Below is a small trained network, with its code and all its weights. Each question gives an input and a class and asks what happens when units are switched off, that is, made to give their printed mean instead of their output.

import numpy as np


def w(rows, s, z=0):
    codes = np.array(rows[::2]) - 128.0
    scale = np.full(codes.shape[1], s)
    scale[-1] = z or s
    return codes * scale


def norm(h):
    return h / np.sqrt((h * h).mean(-1, keepdims=True) + 1e-5)


def f(y):
    return np.maximum(y, 0)


def log_softmax(a):
    a = a - a.max(-1, keepdims=True)
    return a - np.log(np.exp(a).sum(-1, keepdims=True))


def net(x, mask):
    res = np.array(x, float).reshape(1, 6) / 4 @ E
    u = 0
    for l in range(3):
        y = f(norm(res) @ A[l][:, :-1].T + A[l][:, -1])
        res = res + np.where(mask[u : u + 13], y, B[l][:, -1]) @ B[l][:, :-1]
        u += 13
    return log_softmax(norm(res)[-1] @ U[:, :-1].T + U[:, -1])


A, B = {}, {}
E = w([
[104,126,151,85],'x0',
[58,178,132,194],'x1',
[176,134,37,147],'x2',
[64,10,134,70],'x3',
[83,253,113,30],'x4',
[3,93,130,206],'x5',
],0.0017)
A[0] = w([
[122,147,92,100,21],'L0N0',
[158,109,90,130,112],'L0N1',
[253,73,140,135,85],'L0N2',
[121,218,204,137,6],'L0N3',
[134,139,91,34,75],'L0N4',
[62,24,167,134,87],'L0N5',
[143,153,107,180,99],'L0N6',
[196,198,110,127,131],'L0N7',
[135,112,156,43,122],'L0N8',
[118,142,93,90,64],'L0N9',
[135,142,116,46,18],'L0N10',
[120,126,208,193,214],'L0N11',
[120,178,170,100,71],'L0N12',
],0.0046,0.002)
B[0] = w([
[130,188,99,112,134],'L0N0',
[175,126,219,167,160],'L0N1',
[247,103,202,47,225],'L0N2',
[119,186,251,148,165],'L0N3',
[151,164,31,62,193],'L0N4',
[77,26,90,12,250],'L0N5',
[140,95,77,178,168],'L0N6',
[86,43,145,110,218],'L0N7',
[129,110,67,212,199],'L0N8',
[141,194,92,49,147],'L0N9',
[137,155,52,139,163],'L0N10',
[148,144,48,75,247],'L0N11',
[82,217,156,124,159],'L0N12',
],0.0025,0.0024)
A[1] = w([
[124,145,53,254,52],'L1N0',
[52,109,74,162,174],'L1N1',
[142,96,104,104,73],'L1N2',
[85,73,167,81,195],'L1N3',
[134,162,98,91,111],'L1N4',
[180,103,133,161,166],'L1N5',
[147,165,77,219,130],'L1N6',
[83,48,171,112,145],'L1N7',
[178,100,135,123,65],'L1N8',
[138,151,154,78,251],'L1N9',
[71,170,167,138,120],'L1N10',
[96,184,145,101,167],'L1N11',
[84,146,172,83,202],'L1N12',
],0.0057,0.0015)
B[1] = w([
[84,130,199,3,214],'L1N0',
[161,100,136,104,251],'L1N1',
[128,110,176,171,181],'L1N2',
[116,108,82,169,248],'L1N3',
[89,127,112,160,185],'L1N4',
[151,159,142,93,200],'L1N5',
[83,131,152,60,199],'L1N6',
[82,99,45,135,245],'L1N7',
[164,131,166,120,181],'L1N8',
[140,143,88,197,232],'L1N9',
[173,127,169,171,185],'L1N10',
[113,149,143,188,199],'L1N11',
[136,115,135,181,209],'L1N12',
],0.0048,0.0026)
A[2] = w([
[58,163,152,111,186],'L2N0',
[146,116,127,18,136],'L2N1',
[126,83,105,54,164],'L2N2',
[195,254,175,65,195],'L2N3',
[123,63,78,179,88],'L2N4',
[156,8,220,93,131],'L2N5',
[163,152,88,119,163],'L2N6',
[231,95,157,176,97],'L2N7',
[36,134,87,185,203],'L2N8',
[188,185,176,123,136],'L2N9',
[130,106,68,58,207],'L2N10',
[71,103,254,70,27],'L2N11',
[111,190,170,182,8],'L2N12',
],0.0047,0.0012)
B[2] = w([
[228,96,181,89,188],'L2N0',
[110,161,176,116,209],'L2N1',
[102,107,181,161,227],'L2N2',
[49,46,107,143,252],'L2N3',
[71,66,188,116,210],'L2N4',
[83,226,54,152,240],'L2N5',
[125,162,90,63,173],'L2N6',
[219,142,124,2,199],'L2N7',
[191,93,122,90,238],'L2N8',
[122,66,154,161,194],'L2N9',
[107,189,181,248,239],'L2N10',
[119,137,117,74,187],'L2N11',
[151,125,161,147,165],'L2N12',
],0.0033,0.0029)
U = w([
[250,127,125,61,110],'0',
[126,210,204,237,73],'1',
[70,156,213,45,101],'2',
[122,216,29,149,46],'3',
[55,28,80,168,252],'4',
],0.014,0.0013)

Each question gives the input, the list of numbers given to net, and the class t.
The units are the neurons (one row each of A and B). Each row of codes is followed by its name. A weight is (code - 128) times the scale printed after its matrix; where a second scale follows, it is the last column's (A, B and U).
mask holds one flag per neuron, layer by layer. A switched-off neuron (its flag False) gives its mean, the last column of its row in B, instead of its output. The means were averaged over made-up inputs and are rounded, as every weight is.
A unit's drop is (log p(t) with every unit on - log p(t) with that unit switched off) / (log p(t) with every unit on - log p(t) with every unit switched off).
most important unit: the unit with the biggest drop
k most important neurons: the k neurons with the biggest drops, biggest first
k most important neurons of layer l: the k neurons of layer l with the biggest drops, biggest first
drop of u: that unit's drop, to one decimal
input [-6,2,1,-4,4,-8], class 3: most important unit => L2N3
input [-2,-8,8,-6,-6,8], class 2: 2 most important neurons of layer 1 => (L1N0; L1N6)
input [-6,-2,-3,-4,8,-6], class 3: 2 most important neurons of layer 0 => (L0N4; L0N10)
input [-5,8,6,0,6,-3], class 2: 3 most important neurons of layer 1 => (L1N0; L1N6; L1N7)
input [-7,-3,-4,-6,5,-8], class 3: 3 most important neurons of layer 1 => (L1N9; L1N1; L1N0)
input [3,-5,4,4,-4,-2], class 0: 2 most important neurons => (L0N2; L2N7)
input [8,-3,-2,-6,6,-4], class 1: 4 most important neurons of layer 0 => (L0N3; L0N11; L0N5; L0N12)
input [-8,-1,5,-1,-8,4], class 2: 2 most important neurons => (L1N0; L1N6)
input [4,0,8,6,6,2], class 3: 2 most important neurons of layer 0 => (L0N4; L0N5)
input [3,0,3,-2,7,3], class 1: 2 most important neurons of layer 1 => (L1N11; L1N7)
input [-5,7,-1,-2,3,-8], class 1: drop of L1N9 => 0.0
input [-7,8,8,1,1,8], class 2: drop of L1N0 => 0.7
input [-7,8,7,-2,7,-4], class 2: drop of L1N7 => 0.2
input [-6,-6,-5,-3,2,2], class 1: most important neuron of layer 0 => (L0N12)
input [2,7,6,8,2,-5], class 3: drop of L2N3 => 0.2
